Below is a small trained network, with its code and all its weights. Each question gives an input and a class and asks what happens when units are switched off, that is, made to give their printed mean instead of their output.

import numpy as np


def w(rows, s, z=0):
    codes = np.array(rows[::2]) - 128.0
    scale = np.full(codes.shape[1], s)
    scale[-1] = z or s
    return codes * scale


def f(y):
    return np.maximum(y, 0)


def log_softmax(a):
    a = a - a.max(-1, keepdims=True)
    return a - np.log(np.exp(a).sum(-1, keepdims=True))


def net(x, mask):
    res = np.array(x, float).reshape(1, 7) / 4 @ E
    y = f(res @ A[0][:, :-1].T + A[0][:, -1])
    res = res + np.where(mask, y, B[0][:, -1]) @ B[0][:, :-1]
    return log_softmax(res[-1] @ U[:, :-1].T + U[:, -1])


A, B = {}, {}
E = w([
[118,131,157,119,96],'x0',
[83,31,170,82,165],'x1',
[99,63,140,112,183],'x2',
[167,57,110,166,210],'x3',
[34,173,96,147,212],'x4',
[208,152,70,2,154],'x5',
[148,140,233,126,138],'x6',
],0.0085)
A[0] = w([
[90,162,244,73,135,157],'neuron 0',
[131,67,181,219,157,141],'neuron 1',
[167,119,122,121,76,202],'neuron 2',
[123,135,91,166,153,165],'neuron 3',
[173,197,108,171,74,125],'neuron 4',
[181,104,106,96,157,178],'neuron 5',
[70,115,164,113,110,164],'neuron 6',
[154,174,89,139,114,148],'neuron 7',
[152,199,134,171,103,98],'neuron 8',
[124,104,151,184,145,147],'neuron 9',
[216,178,88,142,103,126],'neuron 10',
[181,73,112,69,86,179],'neuron 11',
[152,100,73,84,102,254],'neuron 12',
[100,177,163,94,119,176],'neuron 13',
[127,155,105,136,54,159],'neuron 14',
[132,188,128,183,72,145],'neuron 15',
[128,123,179,101,159,128],'neuron 16',
[80,133,66,140,152,127],'neuron 17',
[104,93,108,89,145,174],'neuron 18',
[92,130,112,146,204,179],'neuron 19',
[184,156,136,115,192,157],'neuron 20',
[115,154,65,145,156,168],'neuron 21',
[108,100,162,161,102,193],'neuron 22',
[73,113,186,167,146,210],'neuron 23',
],0.011,0.0042)
B[0] = w([
[77,107,167,117,207,228],'neuron 0',
[162,167,87,199,177,254],'neuron 1',
[112,136,228,100,61,208],'neuron 2',
[152,141,109,145,103,185],'neuron 3',
[140,172,132,110,109,229],'neuron 4',
[231,51,177,149,126,223],'neuron 5',
[61,126,99,192,158,197],'neuron 6',
[128,141,145,88,108,200],'neuron 7',
[135,179,112,100,133,200],'neuron 8',
[174,157,84,212,122,200],'neuron 9',
[127,133,152,105,127,234],'neuron 10',
[181,2,222,103,66,237],'neuron 11',
[137,77,174,133,88,242],'neuron 12',
[28,108,157,58,141,194],'neuron 13',
[76,188,166,70,67,209],'neuron 14',
[101,222,123,117,126,224],'neuron 15',
[145,129,168,121,162,179],'neuron 16',
[140,92,68,179,60,197],'neuron 17',
[159,69,122,178,91,195],'neuron 18',
[159,83,93,193,128,228],'neuron 19',
[169,94,191,95,129,205],'neuron 20',
[145,105,92,105,61,207],'neuron 21',
[90,145,135,178,154,214],'neuron 22',
[101,136,101,181,138,249],'neuron 23',
],0.0069,0.0078)
U = w([
[76,105,53,136,58,2],'0',
[91,105,154,157,58,254],'1',
[80,220,166,43,112,60],'2',
[29,120,200,82,211,168],'3',
[177,110,116,123,152,93],'4',
[170,72,190,63,119,161],'5',
[178,176,88,208,246,56],'6',
],0.011,0.0015)

Each question gives the input, the list of numbers given to net, and the class t.
The units are the neurons (one row each of A and B). Each row of codes is followed by its name. A weight is (code - 128) times the scale printed after its matrix; where a second scale follows, it is the last column's (A, B and U).
mask holds one flag per neuron, in row order. A switched-off neuron (its flag False) gives its mean, the last column of its row in B, instead of its output. The means were averaged over made-up inputs and are rounded, as every weight is.
A unit's drop is (log p(t) with every unit on - log p(t) with that unit switched off) / (log p(t) with every unit on - log p(t) with every unit switched off).
The circuit of an input: a set's keep is (log p(t) with only the set's units on - log p(t) with every unit switched off) / (log p(t) with every unit on - log p(t) with every unit switched off). Starting from the 12 units with the biggest drops (on a tie, the unit counted first), units are removed one at a time, each time the one whose removal leaves the highest keep (on an exact tie, the one counted first), for as long as the keep stays at least 0.8.
units of the circuit, in order: the units of the circuit, biggest drop first
top k neurons: the k neurons with the biggest drops, biggest first
drop when u is switched off: that unit's drop, to one decimal
input [-4,-3,7,5,-5,-1,1], class 6: units of the circuit, in order	[neuron 1]
input [3,-6,7,5,4,-2,-6], class 0: top 2 neurons	[neuron 21; neuron 17]
input [7,-8,-2,6,7,7,6], class 2: units of the circuit, in order	[neuron 1; neuron 7]
input [2,-3,0,-1,6,2,5], class 3: units of the circuit, in order	[neuron 0; neuron 13]
input [6,-3,6,5,3,2,2], class 6: units of the circuit, in order	[neuron 11; neuron 2]
input [5,-7,2,-6,-5,6,0], class 2: top 2 neurons	[neuron 14; neuron 15]
input [6,-6,-6,-2,-4,7,-4], class 2: top 3 neurons	[neuron 14; neuron 15; neuron 4]
input [-8,-3,4,-1,8,8,-4], class 4: top 2 neurons	[neuron 5; neuron 20]
input [-7,5,-5,-2,1,-1,4], class 3: drop when neuron 0 is switched off	0.1
input [-5,3,5,6,-1,-3,-7], class 6: drop when neuron 1 is switched off	0.3
input [-3,-4,5,-6,2,-2,7], class 3: drop when neuron 0 is switched off	0.2
